[128 = 0]

[131 136 115 168  75 141 151 136 162  91  97 128 181 115  94  83  69 127
 200 147 149 182 127 147 153  99 108]
(73) R
[120 133  99 163  80 155 156 131 143  90  99 132 165 114  87 119  71 133
 200 151 151 150 137 176 147 100 111]
(73) R
[121 154 109 132  70 121 131 140 194  98  85 150 141 116  76 101 111 130
 174 125 159 202 136 154 163  79 103]
(75) K
[149 149 109 135  58 142 139 136 127  81  70 144 168 124  89  82  93 117
 175 149 182 181 126 118 166  61  98]
(82) R
[116 145 104 164  96 135 153 145 165 114 121 148 111 106  94  77  91 138
 192 163 160 184 127 154 149 111 129]
(72) R
[126 128 104 159 105 133 160 129 161 114 118 131 137 117 104 107 142 130
 195 138 142 154 136 152 146 129 125]
(72) R
[137 162 117 142  85 123 133 141 176  92  92 141 126 118  89  75  96 130
 199 139 169 199 132 111 162  51 112]
(75) R
[109 152  97 148  93 115 121 125 175 130  91 131  95 106  91 110 118 150
 199 140 160 174 156 162 140  99 126]
(72) K
[120 161  98 150  59 128 139 143 153  96  93 131 165 114  85  89  84 118
 187 158 160 186 126 139 157  75  95]
(82) R
[ 92 135  93 156  96 134 151 125 149 105  99 117 171 128 102 123  95 136
 169 136 145 136 117 178 151 113 119]
(73) R
[112 171 107 119  55 138 122 144 184  83  61 116 119 113  98 113  99 114
 196 132 164 179 134 155 148  59  91]
(75) K
[135 132 110 143 103 135 146 134 157 102 107 142 162 110 117  92  80 134
 191 154 151 153 134 151 164 113 108]
(75) R
[116 165 104 140  66 151 114 137 166 107  79 126 143 127  99 118 114 121
 160 138 164 152 138 136 148  71 105]
(82) K
[130 129 109 157 116 131 134 142 165 118  72 151 111 113 103  69 107 122
 178 122 154 181 141 131 139 123 125]
(84) R
[115 144  97 167  80 134 153 129 159 120  87 130 110 106  99  93  94 134
 201 157 145 186 134 152 160  96 126]
(72) R
[120 158 111 138  62 136 168 126 144 101  87 115 170 133 101 106  85 134
 159 132 167 150 132 139 158  67 115]
(82) R
[110 151 102 144  70 148 130 128 141 104  75 139 125 124  92  96  94 126
 174 151 176 173 125 129 158  63 101]
(82) R
[122 128 105 150  93 107 132 116 172 117 101 138 117 109  90  87  93 138
 195 142 152 162 135 151 146 114 128]
(72) R
[112 166 122 106  80 130 113 141 163 117  78 116 110 126 110 150 155 138
 160 127 149 152 136 157 135  95 106]
(82) K
[110 149 101 159 100 139 134 145 179 117  91 131 106 104 111  91  76 124
 207 165 146 181 127 158 163  94 114]
(72) K
[121 131  86 157 105 137 139 128 175 105 102 130 136 114 102 101 115 139
 185 144 133 167 135 157 145 101 121]
(72) R
[118 200 111 141  47 133 133 153 159  93  90 115 138 130  95 103  96 116
 178 132 142 189 134 142 152  84  93]
(75) K
[110 151  91 133  59 138 123 129 137  92  88 146 134 123  79  89 113 130
 174 139 174 175 112 128 159  67 112]
(82) R
[134 156 125 133  96 131 123 152 184 116 104 118 148 121 117 113 126 121
 206 112 134 177 126 161 148 125 111]
(75) K
[120 150 125 124  76 126  96 147 182 101 109 129 141 123 118 114 120 111
 197 121 161 166 126 152 142  83 118]
(75) K
[119 142 101 164  68 139 148 121 124 109  96 119 140 117  78 111  84 136
 162 160 161 161 121 140 139  73 104]
(82) R
[130 145 109 138  94 129 142 142 166  91  83 149 166 117  93 101  91 122
 224 145 168 185 128 127 152  90 107]
(75) R
[119 130  98 163  90 132 146 129 169 109 104 141 115 112  88 107 106 134
 195 146 149 182 132 139 149 110 125]
(84) R
[129 160 105 127  68 139 118 144 159  95  85 127 146 127  85 114  90 124
 159 133 161 171 133  96 150  82 103]
(82) R
[122 141  94 154  69 137 137 130 148  83  86 142 141 119  89  91  79 128
 165 146 174 171 136 125 157  74 102]
(82) R
[126 132 110 148  82 135 128 137 162 109  92 149 129 115  86  85 111 125
 180 139 172 195 125 135 151  95 108]
(75) R
[137 148 102 135 104 131 139 143 171  87  93 158 152 124 102  74  97 117
 186 127 166 233 136 116 147  57 107]
(75) R
[126 147 104 142  71 140 148 145 147 103  83 133 159 118 107  93  85 131
 190 140 163 160 124 150 167  83 113]
(75) R
[127 139 106 168  83 135 155 127 145 108  88 139 151 102  90 100  83 141
 192 156 156 171 130 141 150  85 117]
(73) R
[101 137  76 156  92 139 136 135 192 125  83 137  92 103  81  96 108 139
 212 149 158 170 131 149 179 107 117]
(84) K
[ 95 167 121 117  73 146 114 148 158 104  72 116 122 122 108 116 103 118
 186 139 160 184 139 147 150  68 100]
(82) K
[126 142  87 160  83 133 142 133 161  85  83 135 172 117  99  82  74 124
 183 148 167 186 136 143 150  91 118]
(75) R
[130 143  80 166  83 144 156 123 144  85  89 121 190 124  86 118  62 140
 192 157 161 134 130 178 161  88 126]
(73) R
[117 142 107 138  73 143 143 141 138  99  87 136 156 124 112 106  91 117
 161 153 175 162 132 117 156  72 111]
(82) R
[123 137 119 139  93 132 147 145 152  88 101 149 157 116  92  88 114 127
 173 133 161 193 137 121 139  96 103]
(75) R
[115 147  99 145  52 149 118 127 140 104  67 133 150 119  80  95  94 126
 177 162 181 172 139 142 151  63  98]
(82) R
[113 148 109 137  77 137 127 163 132  99  99 134 153 136  87 111 101 129
 159 147 175 142 127 105 142  73 107]
(82) R
[119 133  99 152  92 132 125 134 179 115 107 136 113 111  98  86 118 140
 193 147 148 189 142 144 145 101  80]
(84) R
[118 185 108 127  60 155 131 145 152  96  67 122 144 122  93 111  87 113
 175 149 154 169 123 148 154  65  97]
(82) K
[122 143 103 157  96 123 145 126 159 118 100 138 119 109  94  93  88 132
 200 156 158 177 137 151 150 102 125]
(72) R
[129 136 108 155  82 124 130 138 183  88 101 134 156 115 103  88 105 133
 187 139 159 175 137 139 151 114 110]
(75) R
[114 146 109 134  58 153 123 131 154  95  71 134 128 120  97  79  93 123
 165 157 185 192 127 102 159  62 109]
(82) R
[125 161 123 127  84 124 137 148 192  98  87 129 149 110 100 111 117 117
 176 128 172 175 132 150 131 102 106]
(75) K

[132  94 120 122 136 130 121 140 130 125 125 126 121 124 133 123 135 132
 130  91 109 124 115 112 133 132 126]
lage veso
[130 104 117 129 137 123 116 148 126 132 132 126 120 125 130 122 136 143
 129  93 129 120 116 105 135 131 127]
lage veso
[110 133 132 124 126 129 124 122 138 116 125 111 130 128 108 132 131 114
 129 129  91 126 143 133 130 116 121]
suvum veso
[115 162 140 126 121 123 126 112 129 131 133 119 135 119 132 134 124 124
 129 149 117 125 135 128 121 100 130]
suvum dorag
[118 158 139 127 123 123 129 117 130 129 130 123 135 122 127 133 127 127
 128 149 117 127 136 131 121 105 129]
suvum gemip
[131 132 125 131 133 110 118 147 120 144 136 130 123 117 141 124 132 156
 128 115 147 120 112  99 127 110 137]
lage dorag
[115 126 127 127 128 134 125 129 134 117 125 114 128 130 107 129 132 118
 129 123 102 127 141 131 135 125 121]
suvum veso
[116 142 135 125 125 125 126 120 133 128 129 116 130 123 122 131 130 122
 129 136 105 126 132 128 125 107 126]
suvum dorag
[118 155 137 122 123 128 137 114 135 124 124 118 136 122 119 135 134 114
 128 153  93 130 146 143 117 101 126]
suvum dorag
[118 129 129 125 130 128 128 124 134 119 123 117 128 127 115 130 129 119
 129 124  96 128 137 129 128 121 122]
suvum veso
[116 118 130 117 128 133 131 122 139 115 121 113 134 127 111 130 135 109
 128 120  81 128 138 134 129 120 118]
suvum veso
[119 115 126 127 129 129 123 130 133 121 129 118 128 130 115 127 133 122
 129 114 107 124 132 124 134 129 121]
suvum veso
[111 159 141 126 123 127 126 109 134 130 133 116 135 122 124 133 128 120
 130 148 116 123 138 132 122 103 132]
suvum dorag
[125 125 126 124 127 130 140 132 131 119 117 120 128 128 109 131 135 115
 125 135  89 136 143 141 127 119 118]
suvum veso
[108 139 131 131 123 131 130 121 137 115 121 115 133 133  97 136 132 111
 129 139 102 129 152 143 130 123 119]
suvum veso
[116 143 137 121 125 127 128 113 133 125 123 116 134 119 124 132 129 115
 130 142  94 124 137 128 123 103 128]
suvum gemip
